Below are the code and all the weights of a small trained network. Each question names an input and a target symbol and asks about switching units off, where a switched-off unit gives its printed mean instead of its output.

import numpy as np


def w(rows, s, z=0):
    codes = np.array(rows[::2]) - 128.0
    scale = np.full(codes.shape[1], s)
    scale[-1] = z or s
    return codes * scale


def f(y):
    return np.maximum(y, 0)


def softmax(a):
    e = np.exp(a - a.max(-1, keepdims=True))
    return e / e.sum(-1, keepdims=True)


def log_softmax(a):
    a = a - a.max(-1, keepdims=True)
    return a - np.log(np.exp(a).sum(-1, keepdims=True))


def net(x, mask):
    ids = ['ΓΠΦαξτω'.index(c) for c in x.split()]
    T = len(ids)
    res = E[ids] + P[:T]
    u = 0
    for l in range(2):
        r = res
        for j in range(2):
            rows = slice(2 * j, 2 * j + 2)
            q, k, v = (r @ M[l][rows].T for M in (Q, K, V))
            z = softmax(np.where(np.tri(T) > 0, q @ k.T / 2**0.5, -1e9)) @ v
            o = O[l][rows]
            res = res + np.where(mask[u + j], z, o[:, -1]) @ o[:, :-1]
        u += 2
        y = f(res @ A[l][:, :-1].T + A[l][:, -1])
        res = res + np.where(mask[u : u + 8], y, B[l][:, -1]) @ B[l][:, :-1]
        u += 8
    return log_softmax(res[-1] @ U[:, :-1].T + U[:, -1])


Q, K, V, O, A, B = {}, {}, {}, {}, {}, {}
E = w([
[63,96,84],'Γ',
[141,162,116],'Π',
[210,168,128],'Φ',
[211,104,184],'α',
[179,247,186],'ξ',
[68,134,185],'τ',
[164,78,175],'ω',
],0.013)
P = w([
[253,73,87],'0',
[242,87,69],'1',
[240,79,112],'2',
[240,71,143],'3',
[242,69,166],'4',
[243,66,181],'5',
[229,54,220],'6',
[239,63,216],'7',
],0.004)
Q[0] = w([
[247,69,238],'L0H1',
[50,95,46],'L0H1',
[12,169,193],'L0H2',
[6,145,236],'L0H2',
],0.013)
K[0] = w([
[90,250,249],'L0H1',
[180,109,39],'L0H1',
[98,179,221],'L0H2',
[2,111,247],'L0H2',
],0.013)
V[0] = w([
[111,2,103],'L0H1',
[136,84,53],'L0H1',
[126,91,114],'L0H2',
[111,98,144],'L0H2',
],0.0084)
O[0] = w([
[212,116,242,2],'L0H1',
[111,105,254,53],'L0H1',
[98,174,138,119],'L0H2',
[127,143,97,109],'L0H2',
],0.0055)
A[0] = w([
[199,151,132,212],'L0N1',
[64,80,67,64],'L0N2',
[46,231,83,115],'L0N3',
[176,254,115,156],'L0N4',
[115,224,99,141],'L0N5',
[92,36,100,254],'L0N6',
[98,66,239,50],'L0N7',
[51,157,124,86],'L0N8',
],0.0067,0.0036)
B[0] = w([
[119,116,223,253],'L0N1',
[146,109,218,137],'L0N2',
[100,147,33,176],'L0N3',
[50,176,195,241],'L0N4',
[44,161,151,191],'L0N5',
[9,34,141,216],'L0N6',
[82,140,31,142],'L0N7',
[132,145,68,132],'L0N8',
],0.011,0.0045)
Q[1] = w([
[11,82,171],'L1H1',
[176,128,111],'L1H1',
[98,137,191],'L1H2',
[126,102,52],'L1H2',
],0.012)
K[1] = w([
[9,145,217],'L1H1',
[181,112,114],'L1H1',
[128,91,39],'L1H2',
[48,129,141],'L1H2',
],0.013)
V[1] = w([
[131,165,165],'L1H1',
[111,200,124],'L1H1',
[195,93,2],'L1H2',
[115,84,159],'L1H2',
],0.011)
O[1] = w([
[161,156,151,189],'L1H1',
[138,169,175,230],'L1H1',
[45,137,255,9],'L1H2',
[117,180,97,163],'L1H2',
],0.0097,0.011)
A[1] = w([
[39,134,43,65],'L1N1',
[88,179,97,142],'L1N2',
[170,107,32,128],'L1N3',
[46,68,112,3],'L1N4',
[214,185,104,111],'L1N5',
[190,19,131,36],'L1N6',
[184,201,176,70],'L1N7',
[249,141,198,152],'L1N8',
],0.012,0.0039)
B[1] = w([
[55,82,75,167],'L1N1',
[199,86,144,198],'L1N2',
[219,189,108,229],'L1N3',
[43,145,179,142],'L1N4',
[131,128,238,255],'L1N5',
[91,3,183,174],'L1N6',
[75,97,44,221],'L1N7',
[41,184,101,211],'L1N8',
],0.018,0.01)
U = w([
[156,75,154,105],'Γ',
[77,128,253,160],'Π',
[59,118,131,102],'Φ',
[216,191,139,140],'α',
[171,157,5,181],'ξ',
[47,234,178,5],'τ',
[96,167,84,228],'ω',
],0.0076,0.002)

Each question gives the input, a string of symbols that net reads in full, and the target symbol t.
The units are the heads (2 rows each of Q, K, V and O) and the neurons (one row each of A and B). Each row of codes is followed by its name. A weight is (code - 128) times the scale printed after its matrix; where a second scale follows, it is the last column's (O, A, B and U).
mask holds one flag per unit, layer by layer, with each layer's heads first. A switched-off unit (its flag False) gives its mean, the last column of its rows in O or B, instead of its output. The means were averaged over made-up inputs and are rounded, as every weight is.
A unit's drop is (log p(t) with every unit on - log p(t) with that unit switched off) / (log p(t) with every unit on - log p(t) with every unit switched off).
The circuit of an input: a set's keep is (log p(t) with only the set's units on - log p(t) with every unit switched off) / (log p(t) with every unit on - log p(t) with every unit switched off). Starting from the 12 units with the biggest drops (on a tie, the unit counted first), units are removed one at a time, each time the one whose removal leaves the highest keep (on an exact tie, the one counted first), for as long as the keep stays at least 0.8.
units of the circuit, in order: the units of the circuit, biggest drop first
k most important neurons: the k neurons with the biggest drops, biggest first
k most important neurons of layer l: the k neurons of layer l with the biggest drops, biggest first
drop when u is switched off: that unit's drop, to one decimal
input ω Π Γ τ τ Φ Π Γ, target Φ: 3 most important neurons of layer 0 : L0N6, L0N4, L0N5
input Γ Φ Φ Γ ξ τ, target α: units of the circuit, in order : L1N7, L1N8, L1N6
input α Π ξ ω, target α: 2 most important neurons : L0N4, L1N3
input Γ τ Φ Φ τ ξ Φ, target α: units of the circuit, in order : L0H1, L1H2, L1N5, L1N3
input τ τ τ τ, target ξ: most important neuron : L1N5
input Π α ξ ω, target α: units of the circuit, in order : L0H1, L0N4, L1N3, L1H2
input ξ ω τ Φ ξ τ, target ξ: 3 most important neurons of layer 1 : L1N5, L1N6, L1N1
input Φ Γ α Π Φ, target τ: units of the circuit, in order : L1N8, L0H1, L0N6
input ξ α Π Φ ω Γ, target Π: units of the circuit, in order : L0H1, L1H2
input Γ ξ Γ ω ω ω τ ω, target τ: 3 most important neurons : L0N4, L0N5, L1N2
input τ τ Π Φ Φ ω, target Γ: 2 most important neurons : L1N6, L0N6
input Π ξ τ, target α: 3 most important neurons of layer 0 : L0N4, L0N5, L0N1
input ω Φ τ τ Π, target α: 2 most important neurons : L1N7, L1N3
input α τ ω τ α, target Π: most important neuron : L1N6
input α Φ τ τ Π ω, target Γ: 4 most important neurons : L1N6, L0N6, L1N5, L0N4
input Φ α Π, target α: 2 most important neurons : L0N1, L1N7
input Γ Φ Φ Φ Γ ξ α, target α: drop when L0N6 is switched off : -0.3
input τ α τ Γ, target Φ: drop when L1N4 is switched off : 1.0
input Γ τ Π ξ α, target α: drop when L0N8 is switched off : 0.0
